Below is a small trained network, with its code and all its weights. Each question gives an input and a target symbol and asks what happens when units are switched off, that is, made to give their printed mean instead of their output.

import numpy as np


def w(rows, s, z=0):
    codes = np.array(rows[::2]) - 128.0
    scale = np.full(codes.shape[1], s)
    scale[-1] = z or s
    return codes * scale


def f(y):
    return y / 2 * (1 + np.tanh(0.7978845608 * (y + 0.044715 * y**3)))


def softmax(a):
    e = np.exp(a - a.max(-1, keepdims=True))
    return e / e.sum(-1, keepdims=True)


def log_softmax(a):
    a = a - a.max(-1, keepdims=True)
    return a - np.log(np.exp(a).sum(-1, keepdims=True))


def net(x, mask):
    ids = ['αγδεζθμπφψω'.index(c) for c in x.split()]
    T = len(ids)
    res = E[ids] + P[:T]
    r = res
    for j in range(3):
        rows = slice(3 * j, 3 * j + 3)
        q, k, v = (r @ M[0][rows].T for M in (Q, K, V))
        z = softmax(np.where(np.tri(T) > 0, q @ k.T / 3**0.5, -1e9)) @ v
        o = O[0][rows]
        res = res + np.where(mask[j], z, o[:, -1]) @ o[:, :-1]
    y = f(res @ A[0][:, :-1].T + A[0][:, -1])
    res = res + np.where(mask[3:7], y, B[0][:, -1]) @ B[0][:, :-1]
    return log_softmax(res[-1] @ U[:, :-1].T + U[:, -1])


Q, K, V, O, A, B = {}, {}, {}, {}, {}, {}
E = w([
[71,172,153],'α',
[248,3,86],'γ',
[200,63,159],'δ',
[202,126,181],'ε',
[37,120,226],'ζ',
[203,193,54],'θ',
[149,14,244],'μ',
[67,19,141],'π',
[112,179,33],'φ',
[56,92,64],'ψ',
[140,166,119],'ω',
],0.016)
P = w([
[46,182,224],'0',
[148,172,157],'1',
[196,169,121],'2',
[235,155,91],'3',
[232,149,86],'4',
[255,149,43],'5',
],0.0053)
Q[0] = w([
[137,37,216],'h0',
[146,235,125],'h0',
[255,142,223],'h0',
[171,176,115],'h1',
[117,145,139],'h1',
[13,197,224],'h1',
[98,145,41],'h2',
[50,118,36],'h2',
[135,109,42],'h2',
],0.0096)
K[0] = w([
[152,105,253],'h0',
[213,199,71],'h0',
[184,246,177],'h0',
[206,213,83],'h1',
[119,171,133],'h1',
[56,146,103],'h1',
[88,108,131],'h2',
[50,182,56],'h2',
[220,154,57],'h2',
],0.011)
V[0] = w([
[150,86,88],'h0',
[199,206,133],'h0',
[117,155,17],'h0',
[87,182,27],'h1',
[44,192,96],'h1',
[141,67,224],'h1',
[187,128,254],'h2',
[105,171,169],'h2',
[211,82,157],'h2',
],0.0091)
O[0] = w([
[140,122,79,122],'h0',
[1,185,150,107],'h0',
[101,172,94,13],'h0',
[60,104,143,1],'h1',
[102,110,61,22],'h1',
[108,100,26,243],'h1',
[54,171,161,242],'h2',
[103,166,172,115],'h2',
[149,118,175,217],'h2',
],0.0066,0.0083)
A[0] = w([
[112,1,193,108],'n0',
[207,177,178,251],'n1',
[90,235,74,240],'n2',
[217,169,171,77],'n3',
],0.011,0.0032)
B[0] = w([
[139,124,159,247],'n0',
[3,139,171,223],'n1',
[183,118,160,162],'n2',
[104,109,55,198],'n3',
],0.017,0.014)
U = w([
[111,153,104,57],'α',
[87,83,104,101],'γ',
[74,132,107,109],'δ',
[49,248,108,66],'ε',
[103,165,91,68],'ζ',
[157,224,238,159],'θ',
[125,167,122,48],'μ',
[174,96,132,167],'π',
[197,202,138,160],'φ',
[133,131,33,254],'ψ',
[140,177,144,36],'ω',
],0.011,0.0074)

Each question gives the input, a string of symbols that net reads in full, and the target symbol t.
The units are the heads (3 rows each of Q, K, V and O) and the neurons (one row each of A and B). Each row of codes is followed by its name. A weight is (code - 128) times the scale printed after its matrix; where a second scale follows, it is the last column's (O, A, B and U).
mask holds one flag per unit, heads first, then neurons. A switched-off unit (its flag False) gives its mean, the last column of its rows in O or B, instead of its output. The means were averaged over made-up inputs and are rounded, as every weight is.
A unit's drop is (log p(t) with every unit on - log p(t) with that unit switched off) / (log p(t) with every unit on - log p(t) with every unit switched off).
The circuit of an input: a set's keep is (log p(t) with only the set's units on - log p(t) with every unit switched off) / (log p(t) with every unit on - log p(t) with every unit switched off). Starting from all 7 units, units are removed one at a time, each time the one whose removal leaves the highest keep (on an exact tie, the one counted first), for as long as the keep stays at least 0.8.
units of the circuit, in order: the units of the circuit, biggest drop first
unit that matters most: the unit with the biggest drop
top k neurons: the k neurons with the biggest drops, biggest first
which heads matter: for each layer, one digit per head in row order, 1 if its drop is at least 0.15 and else 0, layers parted by /
drop of u: that unit's drop, to one decimal
input ε π ζ ε, target ε: unit that matters most => n1
input φ μ γ, target γ: units of the circuit, in order => (n1 n3 h1 h0)
input μ μ μ μ ψ φ, target φ: top 3 neurons => (n2 n3 n1)
input δ ε α, target θ: top 3 neurons => (n3 n2 n1)
input π γ γ ψ δ, target δ: top 2 neurons => (n1 n3)
input ψ δ μ θ π, target π: which heads matter => 000
input ζ ω μ α, target θ: which heads matter => 100
input ε δ ψ δ π ψ, target ψ: which heads matter => 001
input γ π φ, target φ: top 2 neurons => (n2 n1)
input π ψ δ γ, target γ: drop of n3 => 0.4
input θ π μ μ π ψ, target ψ: drop of n1 => 0.2
input ψ ε ε ζ ε ω, target θ: drop of n0 => -0.3
